Below are the code and all the weights of a small trained network. Each question names an input and a target symbol and asks about switching units off, where a switched-off unit gives its printed mean instead of its output.

import numpy as np


def w(rows, s, z=0):
    codes = np.array(rows[::2]) - 128.0
    scale = np.full(codes.shape[1], s)
    scale[-1] = z or s
    return codes * scale


def f(y):
    return y / 2 * (1 + np.tanh(0.7978845608 * (y + 0.044715 * y**3)))


def softmax(a):
    e = np.exp(a - a.max(-1, keepdims=True))
    return e / e.sum(-1, keepdims=True)


def log_softmax(a):
    a = a - a.max(-1, keepdims=True)
    return a - np.log(np.exp(a).sum(-1, keepdims=True))


def net(x, mask):
    ids = ['δζηλξπ'.index(c) for c in x.split()]
    T = len(ids)
    res = E[ids] + P[:T]
    u = 0
    for l in range(2):
        q, k, v = (res @ M[l].T for M in (Q, K, V))
        z = softmax(np.where(np.tri(T) > 0, q @ k.T / 4**0.5, -1e9)) @ v
        res = res + np.where(mask[u], z, O[l][:, -1]) @ O[l][:, :-1]
        u += 1
        y = f(res @ A[l][:, :-1].T + A[l][:, -1])
        res = res + np.where(mask[u : u + 4], y, B[l][:, -1]) @ B[l][:, :-1]
        u += 4
    return log_softmax(res[-1] @ U[:, :-1].T + U[:, -1])


Q, K, V, O, A, B = {}, {}, {}, {}, {}, {}
E = w([
[107,175,173,130,20,156,111,129,71,224,115,191],'δ',
[12,162,58,132,99,127,77,45,62,105,63,184],'ζ',
[213,199,243,48,86,120,119,108,119,10,97,69],'η',
[115,198,126,122,63,96,225,189,141,84,41,95],'λ',
[90,106,144,151,117,182,170,180,85,75,197,149],'ξ',
[113,200,146,188,88,131,43,120,146,134,245,54],'π',
],0.013)
P = w([
[194,255,114,158,98,211,100,174,124,110,115,146],'0',
[135,192,121,170,80,179,105,151,78,115,80,123],'1',
[154,233,65,153,131,162,143,175,116,94,81,190],'2',
[115,126,64,146,120,153,123,175,81,112,76,123],'3',
[122,145,93,154,109,119,138,169,114,88,93,144],'4',
[97,110,143,165,115,124,105,173,156,124,80,114],'5',
[97,127,117,157,162,130,132,165,172,134,124,106],'6',
[155,179,110,144,141,68,185,192,173,83,154,158],'7',
[91,138,138,138,87,89,133,165,152,171,190,56],'8',
],0.0073)
Q[0] = w([
[108,113,157,122,58,89,121,140,115,122,50,156],'L0H0',
[147,149,181,146,122,146,97,153,72,170,159,141],'L0H0',
[150,77,111,191,154,207,126,104,163,54,155,130],'L0H0',
[95,254,114,134,33,195,103,197,74,76,75,99],'L0H0',
],0.0058)
K[0] = w([
[103,94,159,78,127,66,250,82,148,81,118,130],'L0H0',
[75,126,104,161,171,110,102,3,146,99,121,76],'L0H0',
[147,96,150,125,143,198,101,132,26,127,183,139],'L0H0',
[67,22,144,132,217,32,183,180,191,139,205,84],'L0H0',
],0.005)
V[0] = w([
[88,46,142,83,168,69,90,45,133,254,177,137],'L0H0',
[151,160,153,95,95,122,140,72,175,176,70,108],'L0H0',
[94,112,160,145,133,86,56,29,64,77,132,131],'L0H0',
[123,112,149,65,130,21,189,92,193,160,62,137],'L0H0',
],0.0057)
O[0] = w([
[199,68,144,101,118,103,98,67,196,110,163,156,4],'L0H0',
[147,141,148,100,155,146,94,59,119,125,90,115,120],'L0H0',
[185,156,128,181,135,213,116,137,159,94,146,160,117],'L0H0',
[119,72,84,147,254,146,193,51,156,118,176,102,63],'L0H0',
],0.0092,0.011)
A[0] = w([
[92,252,35,74,177,193,30,95,79,55,51,206,236],'L0N0',
[47,180,164,210,227,120,254,83,121,170,60,33,227],'L0N1',
[112,160,123,232,104,10,187,113,211,111,113,73,202],'L0N2',
[139,178,231,72,85,44,60,119,148,156,10,135,249],'L0N3',
],0.0037,0.0018)
B[0] = w([
[89,55,234,145,43,92,85,153,106,134,76,83,255],'L0N0',
[137,158,3,132,74,184,121,86,99,119,101,142,192],'L0N1',
[148,206,77,49,163,117,85,76,131,130,202,160,147],'L0N2',
[76,160,168,27,88,158,176,50,91,241,129,122,228],'L0N3',
],0.0066,0.0081)
Q[1] = w([
[107,187,130,124,97,93,231,125,103,88,57,66],'L1H0',
[49,230,85,101,70,253,152,234,64,38,146,35],'L1H0',
[234,58,41,151,193,35,160,62,177,61,149,66],'L1H0',
[104,29,129,122,94,103,104,21,83,148,108,145],'L1H0',
],0.005)
K[1] = w([
[136,81,109,122,187,156,161,146,203,119,160,180],'L1H0',
[147,117,89,134,181,90,124,135,224,105,255,100],'L1H0',
[123,162,126,129,87,186,93,209,56,142,142,172],'L1H0',
[155,91,143,80,123,140,158,153,29,56,51,156],'L1H0',
],0.0055)
V[1] = w([
[44,96,157,198,137,57,25,116,196,165,132,81],'L1H0',
[141,214,124,35,154,61,58,80,159,155,153,50],'L1H0',
[131,85,252,3,187,209,174,99,133,86,155,136],'L1H0',
[110,89,128,25,123,155,101,90,31,185,13,235],'L1H0',
],0.0043)
O[1] = w([
[171,102,162,172,96,92,54,114,114,78,135,170,131],'L1H0',
[59,117,132,132,27,129,143,122,110,2,47,17,123],'L1H0',
[47,145,190,118,186,224,142,137,122,130,182,124,2],'L1H0',
[137,177,88,86,196,145,96,92,209,124,202,78,166],'L1H0',
],0.0065,0.0088)
A[1] = w([
[99,217,92,43,153,153,51,93,170,197,251,103,3],'L1N0',
[185,112,121,87,155,66,58,173,116,183,146,194,35],'L1N1',
[95,99,64,126,94,155,35,254,82,124,59,144,174],'L1N2',
[185,161,125,220,57,23,100,99,118,147,79,116,159],'L1N3',
],0.0043,0.0024)
B[1] = w([
[142,85,184,148,146,138,95,171,84,124,32,93,133],'L1N0',
[106,167,102,173,130,156,69,108,131,26,148,3,126],'L1N1',
[69,81,162,185,135,152,164,75,164,109,127,148,250],'L1N2',
[170,163,56,147,149,78,66,116,182,108,86,160,220],'L1N3',
],0.0078,0.014)
U = w([
[179,189,81,155,161,142,3,119,137,94,176,110,66],'δ',
[187,128,197,77,181,89,102,157,20,94,87,68,52],'ζ',
[76,138,206,192,139,195,221,159,138,37,171,111,101],'η',
[141,143,155,108,121,127,174,138,89,221,168,217,255],'λ',
[153,147,56,121,144,137,188,84,135,113,115,73,89],'ξ',
[125,92,166,178,91,96,142,49,158,44,100,130,63],'π',
],0.0043,0.0022)

Each question gives the input, a string of symbols that net reads in full, and the target symbol t.
The units are the heads (4 rows each of Q, K, V and O) and the neurons (one row each of A and B). Each row of codes is followed by its name. A weight is (code - 128) times the scale printed after its matrix; where a second scale follows, it is the last column's (O, A, B and U).
mask holds one flag per unit, layer by layer, with each layer's heads first. A switched-off unit (its flag False) gives its mean, the last column of its rows in O or B, instead of its output. The means were averaged over made-up inputs and are rounded, as every weight is.
A unit's drop is (log p(t) with every unit on - log p(t) with that unit switched off) / (log p(t) with every unit on - log p(t) with every unit switched off).
The circuit of an input: a set's keep is (log p(t) with only the set's units on - log p(t) with every unit switched off) / (log p(t) with every unit on - log p(t) with every unit switched off). Starting from all 10 units, units are removed one at a time, each time the one whose removal leaves the highest keep (on an exact tie, the one counted first), for as long as the keep stays at least 0.8.
circuit, biggest first: the units of the circuit, biggest drop first
unit that matters most: the unit with the biggest drop
top k neurons: the k neurons with the biggest drops, biggest first
top k neurons in layer l: the k neurons of layer l with the biggest drops, biggest first
input π η ξ ζ ξ λ, target λ: unit that matters most -> L1H0
input λ π π π δ ζ η ξ η, target λ: circuit, biggest first -> (L1H0 L0N3 L0N0)
input ξ λ π δ, target π: circuit, biggest first -> (L1H0 L1N2 L0N1 L0H0)
input δ π π δ η η δ, target η: circuit, biggest first -> (L1H0 L0H0 L1N3)
input δ λ λ η, target ξ: circuit, biggest first -> (L0H0 L0N1 L1H0)
input π π ξ λ ζ ξ η, target λ: circuit, biggest first -> (L0N3 L1H0 L0H0 L0N0)
input ξ π δ δ, target π: top 2 neurons -> (L1N2 L1N3)
input λ ξ δ δ ξ λ, target λ: circuit, biggest first -> (L1H0 L0N3)
input η η δ, target η: circuit, biggest first -> (L1H0 L1N3)
input λ δ δ, target ξ: circuit, biggest first -> (L0H0 L1H0 L0N1)
input η δ λ λ δ ζ δ λ ζ, target ξ: top 2 neurons in layer 0 -> (L0N1 L0N2)
input λ λ η, target ξ: circuit, biggest first -> (L0H0 L0N1)
input ξ δ π η ξ ζ λ ζ λ, target ξ: top 3 neurons -> (L0N1 L0N0 L0N2)
input δ δ δ, target ζ: top neuron -> (L1N0)
input η δ ζ η, target η: top 2 neurons -> (L1N3 L0N0)
input λ λ λ δ λ δ, target ξ: top 2 neurons -> (L0N1 L0N2)
input ζ η η, target η: top 2 neurons -> (L0N0 L1N3)
input π ζ ζ π η η ζ, target η: top 2 neurons -> (L0N0 L1N3)
input ζ π ζ, target π: top 2 neurons -> (L0N0 L1N2)
input δ ζ ζ ζ, target δ: circuit, biggest first -> (L1H0)
